Below is a small trained network, with its code and all its weights. Each question gives an input and a class and asks what happens when units are switched off, that is, made to give their printed mean instead of their output.

import numpy as np


def w(rows, s, z=0):
    codes = np.array(rows[::2]) - 128.0
    scale = np.full(codes.shape[1], s)
    scale[-1] = z or s
    return codes * scale


def norm(h):
    return h / np.sqrt((h * h).mean(-1, keepdims=True) + 1e-5)


def f(y):
    return y / 2 * (1 + np.tanh(0.7978845608 * (y + 0.044715 * y**3)))


def log_softmax(a):
    a = a - a.max(-1, keepdims=True)
    return a - np.log(np.exp(a).sum(-1, keepdims=True))


def net(x, mask):
    res = np.array(x, float).reshape(1, 8) / 4 @ E
    u = 0
    for l in range(4):
        y = f(norm(res) @ A[l][:, :-1].T + A[l][:, -1])
        res = res + np.where(mask[u : u + 6], y, B[l][:, -1]) @ B[l][:, :-1]
        u += 6
    return log_softmax(norm(res)[-1] @ U[:, :-1].T + U[:, -1])


A, B = {}, {}
E = w([
[107,144,108,146,180,105,185,119,156,157],'x0',
[120,131,191,123,94,70,119,51,126,54],'x1',
[166,122,139,83,65,93,115,141,69,155],'x2',
[163,36,53,94,145,126,180,142,118,130],'x3',
[104,102,122,75,109,112,97,106,189,77],'x4',
[92,118,32,154,115,152,123,93,132,92],'x5',
[2,141,77,206,79,91,189,110,122,82],'x6',
[115,39,163,149,125,109,100,90,148,165],'x7',
],0.0092)
A[0] = w([
[164,153,66,69,120,90,159,85,130,134,48],'0.n1',
[103,245,205,104,148,125,105,82,155,59,83],'0.n2',
[135,174,155,116,83,110,99,123,137,149,55],'0.n3',
[169,171,109,179,164,146,158,112,85,145,112],'0.n4',
[134,157,92,119,215,152,127,128,151,200,136],'0.n5',
[146,129,114,101,149,167,122,208,133,148,2],'0.n6',
],0.012,0.0039)
B[0] = w([
[197,119,55,81,94,45,119,94,164,151,159],'0.n1',
[116,166,247,184,184,99,118,123,173,36,254],'0.n2',
[82,175,203,120,161,112,101,153,79,92,162],'0.n3',
[140,154,138,160,76,187,117,171,70,131,197],'0.n4',
[157,77,78,193,99,136,209,164,245,254,253],'0.n5',
[216,168,75,81,142,140,47,157,194,142,186],'0.n6',
],0.0065,0.0066)
A[1] = w([
[151,140,88,75,135,88,158,109,77,90,129],'1.n1',
[169,144,169,97,121,168,144,138,79,81,2],'1.n2',
[223,167,83,207,205,151,196,97,41,118,203],'1.n3',
[84,151,173,169,76,96,82,63,115,208,80],'1.n4',
[83,64,53,201,117,152,95,6,165,65,145],'1.n5',
[127,235,135,148,116,101,94,70,171,89,100],'1.n6',
],0.015,0.0025)
B[1] = w([
[125,71,75,94,112,38,119,158,157,126,159],'1.n1',
[54,138,135,120,117,145,54,122,155,93,153],'1.n2',
[228,135,148,220,180,144,96,115,50,88,200],'1.n3',
[200,128,93,158,85,164,112,55,45,166,179],'1.n4',
[118,109,81,27,163,11,131,82,179,90,244],'1.n5',
[80,149,136,151,128,175,114,142,210,68,213],'1.n6',
],0.011)
A[2] = w([
[94,107,81,110,201,132,109,140,136,183,115],'2.n1',
[92,180,159,147,157,174,133,159,104,106,64],'2.n2',
[104,148,65,157,213,162,167,116,113,124,40],'2.n3',
[109,165,5,122,126,214,121,180,118,125,94],'2.n4',
[41,150,28,225,122,110,201,97,97,97,144],'2.n5',
[95,116,132,76,134,179,139,155,147,163,3],'2.n6',
],0.017,0.0042)
B[2] = w([
[151,180,172,159,98,149,126,87,105,83,209],'2.n1',
[178,86,125,104,170,102,72,70,98,109,201],'2.n2',
[130,89,154,158,65,102,147,141,61,142,185],'2.n3',
[157,157,57,159,84,130,151,131,131,137,217],'2.n4',
[145,110,179,182,116,86,250,187,153,102,254],'2.n5',
[161,120,120,163,165,128,167,120,120,149,137],'2.n6',
],0.015,0.0085)
A[3] = w([
[164,111,124,127,221,164,112,109,191,196,88],'3.n1',
[108,138,58,51,163,86,132,102,54,145,46],'3.n2',
[3,152,122,92,138,101,188,150,165,127,4],'3.n3',
[115,150,6,118,155,215,108,189,85,174,84],'3.n4',
[65,93,149,83,81,190,109,92,79,200,40],'3.n5',
[161,87,169,96,184,129,107,191,160,148,35],'3.n6',
],0.018,0.0035)
B[3] = w([
[107,140,93,141,91,141,185,161,98,134,252],'3.n1',
[171,59,165,88,105,109,119,149,102,149,216],'3.n2',
[2,173,65,121,155,200,125,165,152,182,250],'3.n3',
[139,162,134,91,144,201,68,113,157,166,254],'3.n4',
[22,174,125,82,136,143,163,117,72,154,145],'3.n5',
[103,133,103,188,130,72,150,126,142,72,195],'3.n6',
],0.017,0.0055)
U = w([
[8,131,96,78,151,96,148,115,223,80,175],'0',
[180,121,111,220,107,129,218,162,108,130,148],'1',
[223,175,84,124,109,251,66,144,119,224,165],'2',
[72,153,161,79,113,191,102,82,58,202,73],'3',
[119,89,147,84,133,143,84,161,171,159,2],'4',
[171,28,89,16,99,54,106,106,124,145,134],'5',
[137,168,237,158,183,169,19,75,122,59,155],'6',
],0.012,0.0062)

Each question gives the input, the list of numbers given to net, and the class t.
The units are the neurons (one row each of A and B). Each row of codes is followed by its name. A weight is (code - 128) times the scale printed after its matrix; where a second scale follows, it is the last column's (A, B and U).
mask holds one flag per neuron, layer by layer. A switched-off neuron (its flag False) gives its mean, the last column of its row in B, instead of its output. The means were averaged over made-up inputs and are rounded, as every weight is.
A unit's drop is (log p(t) with every unit on - log p(t) with that unit switched off) / (log p(t) with every unit on - log p(t) with every unit switched off).
The circuit of an input: a set's keep is (log p(t) with only the set's units on - log p(t) with every unit switched off) / (log p(t) with every unit on - log p(t) with every unit switched off). Starting from the 12 units with the biggest drops (on a tie, the unit counted first), units are removed one at a time, each time the one whose removal leaves the highest keep (on an exact tie, the one counted first), for as long as the keep stays at least 0.8.
units of the circuit, in order: the units of the circuit, biggest drop first
unit that matters most: the unit with the biggest drop
top k neurons: the k neurons with the biggest drops, biggest first
top k neurons in layer l: the k neurons of layer l with the biggest drops, biggest first
input [2,3,-7,-3,3,-5,0,2], class 6: top neuron	0.n2
input [1,5,-3,6,-7,5,8,5], class 5: top 2 neurons	1.n5, 1.n6
input [3,5,4,4,-6,1,4,4], class 5: units of the circuit, in order	1.n5, 1.n6
input [-7,-6,5,3,0,-4,1,6], class 0: top 3 neurons	2.n4, 1.n6, 3.n5
input [-5,2,-3,1,-2,-3,-4,7], class 3: top 2 neurons	2.n5, 3.n5
input [-2,-5,-2,-4,3,-3,-3,0], class 1: top 2 neurons in layer 1	1.n5, 1.n4
input [8,4,-1,2,3,-1,-3,5], class 5: top 4 neurons	1.n6, 2.n5, 0.n2, 3.n2
input [6,-5,-6,6,8,5,-7,-3], class 2: units of the circuit, in order	2.n5, 3.n4
input [2,2,-5,2,-1,8,-7,4], class 5: units of the circuit, in order	1.n5, 1.n6
input [-1,-8,4,-7,4,-4,1,-3], class 6: top 3 neurons	0.n2, 0.n3, 1.n5
input [-7,-2,-2,8,-8,-4,1,5], class 2: top 2 neurons	2.n5, 1.n5
input [-3,2,1,0,-1,4,6,-8], class 0: top 2 neurons	1.n5, 3.n3
input [-4,-5,-7,-3,-5,-7,-2,-1], class 2: top 2 neurons	1.n5, 2.n5
input [-4,0,3,-5,-2,-2,6,-6], class 6: unit that matters most	2.n2
input [-3,0,2,6,8,-8,-8,-3], class 1: top 3 neurons	1.n5, 3.n6, 3.n1
input [2,-5,8,4,2,0,3,3], class 5: top 3 neurons	0.n5, 1.n1, 0.n1
input [7,0,4,2,7,8,3,7], class 5: top 3 neurons	1.n5, 3.n2, 1.n6
input [-8,-8,-5,6,5,-6,7,-8], class 2: top 3 neurons	2.n4, 0.n6, 3.n4
input [-1,-6,-3,6,4,8,2,-2], class 5: top 3 neurons in layer 1	1.n5, 1.n6, 1.n2
input [-4,4,-7,7,-6,2,-5,-6], class 2: units of the circuit, in order	2.n5
input [8,-8,5,-5,-7,4,-1,-3], class 2: top 2 neurons in layer 0	0.n6, 0.n4
input [-4,-8,8,8,3,4,5,0], class 5: top 3 neurons in layer 0	0.n5, 0.n1, 0.n4
input [-6,-6,7,-2,3,2,-2,6], class 3: top 2 neurons in layer 1	1.n6, 1.n5
input [-7,0,-6,-3,-6,-5,1,6], class 3: top 2 neurons in layer 1	1.n4, 1.n3
input [4,-3,6,-5,-2,-2,-5,6], class 3: top 2 neurons in layer 2	2.n5, 2.n4
